[[128, 159, 71, 101, 90, 156, 44, 99],
[55, 69, 146, 114, 117, 101, 105, 101],
[100, 40, 138, 112, 73, 73, 160, 64],
[79, 76, 74, 99, 107, 94, 101, 83],
[61, 59, 117, 122, 56, 56, 156, 56],
[40, 56, 155, 116, 117, 96, 108, 101],
[121, 67, 88, 105, 45, 62, 141, 64]]
|
[[128, 159, 71, 101, 90, 156, 44, 99],
[121, 67, 88, 105, 45, 62, 141, 64],
[100, 40, 138, 112, 73, 73, 160, 64],
[79, 76, 74, 99, 107, 94, 101, 83],
[61, 59, 117, 122, 56, 56, 156, 56],
[55, 69, 146, 114, 117, 101, 105, 101],
[40, 56, 155, 116, 117, 96, 108, 101]]

[[101, 100, 87, 92, 86, 142],
[100, 118, 98, 111, 115, 92],
[84, 80, 105, 112, 107, 147],
[89, 78, 121, 124, 108, 133],
[98, 74, 81, 106, 108, 142],
[92, 119, 105, 136, 112, 108]]
|
[[101, 100, 87, 92, 86, 142],
[100, 118, 98, 111, 115, 92],
[98, 74, 81, 106, 108, 142],
[92, 119, 105, 136, 112, 108],
[89, 78, 121, 124, 108, 133],
[84, 80, 105, 112, 107, 147]]

[[59, 132, 155, 120, 98],
[85, 137, 62, 101, 44],
[144, 116, 109, 160, 115]]
|
[[144, 116, 109, 160, 115],
[85, 137, 62, 101, 44],
[59, 132, 155, 120, 98]]

[[90, 98, 88, 125, 102],
[102, 113, 96, 96, 115],
[106, 127, 84, 97, 83],
[87, 103, 96, 118, 43],
[109, 101, 91, 99, 66],
[83, 96, 102, 120, 65],
[100, 111, 104, 91, 102],
[91, 85, 97, 122, 112],
[118, 130, 83, 82, 68],
[115, 130, 79, 90, 115]]
|
[[118, 130, 83, 82, 68],
[115, 130, 79, 90, 115],
[109, 101, 91, 99, 66],
[106, 127, 84, 97, 83],
[102, 113, 96, 96, 115],
[100, 111, 104, 91, 102],
[91, 85, 97, 122, 112],
[90, 98, 88, 125, 102],
[87, 103, 96, 118, 43],
[83, 96, 102, 120, 65]]

[[86, 104, 105, 144, 109, 146],
[142, 73, 121, 113, 75, 121],
[152, 86, 103, 121, 126, 119],
[145, 145, 107, 101, 126, 117],
[120, 89, 108, 133, 81, 147],
[76, 62, 127, 119, 127, 95],
[57, 101, 124, 127, 103, 131]]
|
[[152, 86, 103, 121, 126, 119],
[145, 145, 107, 101, 126, 117],
[142, 73, 121, 113, 75, 121],
[120, 89, 108, 133, 81, 147],
[86, 104, 105, 144, 109, 146],
[76, 62, 127, 119, 127, 95],
[57, 101, 124, 127, 103, 131]]

[[130, 156, 85, 91, 104, 108, 99, 123, 146],
[112, 132, 74, 88, 96, 100, 103, 110, 147],
[119, 139, 84, 91, 101, 104, 100, 115, 139],
[118, 142, 75, 88, 98, 102, 102, 114, 151],
[131, 154, 91, 93, 106, 109, 98, 123, 139],
[129, 155, 82, 90, 103, 107, 99, 122, 149],
[127, 150, 87, 91, 104, 107, 99, 120, 142],
[113, 133, 77, 89, 97, 101, 102, 110, 143],
[111, 118, 100, 99, 103, 104, 99, 108, 109]]
|
[[131, 154, 91, 93, 106, 109, 98, 123, 139],
[130, 156, 85, 91, 104, 108, 99, 123, 146],
[129, 155, 82, 90, 103, 107, 99, 122, 149],
[127, 150, 87, 91, 104, 107, 99, 120, 142],
[119, 139, 84, 91, 101, 104, 100, 115, 139],
[118, 142, 75, 88, 98, 102, 102, 114, 151],
[113, 133, 77, 89, 97, 101, 102, 110, 143],
[112, 132, 74, 88, 96, 100, 103, 110, 147],
[111, 118, 100, 99, 103, 104, 99, 108, 109]]

[[107, 84, 104, 102, 126, 99, 125, 92, 137, 119, 125, 115, 65],
[75, 125, 102, 118, 108, 120, 65, 79, 151, 73, 81, 69, 116],
[87, 122, 76, 61, 93, 93, 95, 95, 71, 54, 63, 135, 108],
[97, 79, 102, 67, 118, 114, 108, 67, 95, 115, 140, 66, 94],
[50, 51, 75, 69, 78, 73, 79, 99, 109, 128, 95, 115, 133]]
|
[[107, 84, 104, 102, 126, 99, 125, 92, 137, 119, 125, 115, 65],
[97, 79, 102, 67, 118, 114, 108, 67, 95, 115, 140, 66, 94],
[87, 122, 76, 61, 93, 93, 95, 95, 71, 54, 63, 135, 108],
[75, 125, 102, 118, 108, 120, 65, 79, 151, 73, 81, 69, 116],
[50, 51, 75, 69, 78, 73, 79, 99, 109, 128, 95, 115, 133]]

[[91, 69, 139, 76, 55, 87, 110, 71, 67, 126],
[99, 85, 134, 86, 85, 126, 94, 96, 85, 100],
[88, 99, 117, 94, 66, 91, 108, 107, 66, 119]]
|
[[99, 85, 134, 86, 85, 126, 94, 96, 85, 100],
[91, 69, 139, 76, 55, 87, 110, 71, 67, 126],
[88, 99, 117, 94, 66, 91, 108, 107, 66, 119]]

[[154, 87, 97, 93, 112, 91, 98, 90],
[51, 93, 103, 81, 96, 110, 123, 100],
[156, 95, 89, 98, 111, 91, 97, 98],
[88, 121, 98, 94, 104, 84, 102, 49],
[95, 127, 67, 87, 89, 107, 120, 70]]
|
[[156, 95, 89, 98, 111, 91, 97, 98],
[154, 87, 97, 93, 112, 91, 98, 90],
[95, 127, 67, 87, 89, 107, 120, 70],
[88, 121, 98, 94, 104, 84, 102, 49],
[51, 93, 103, 81, 96, 110, 123, 100]]
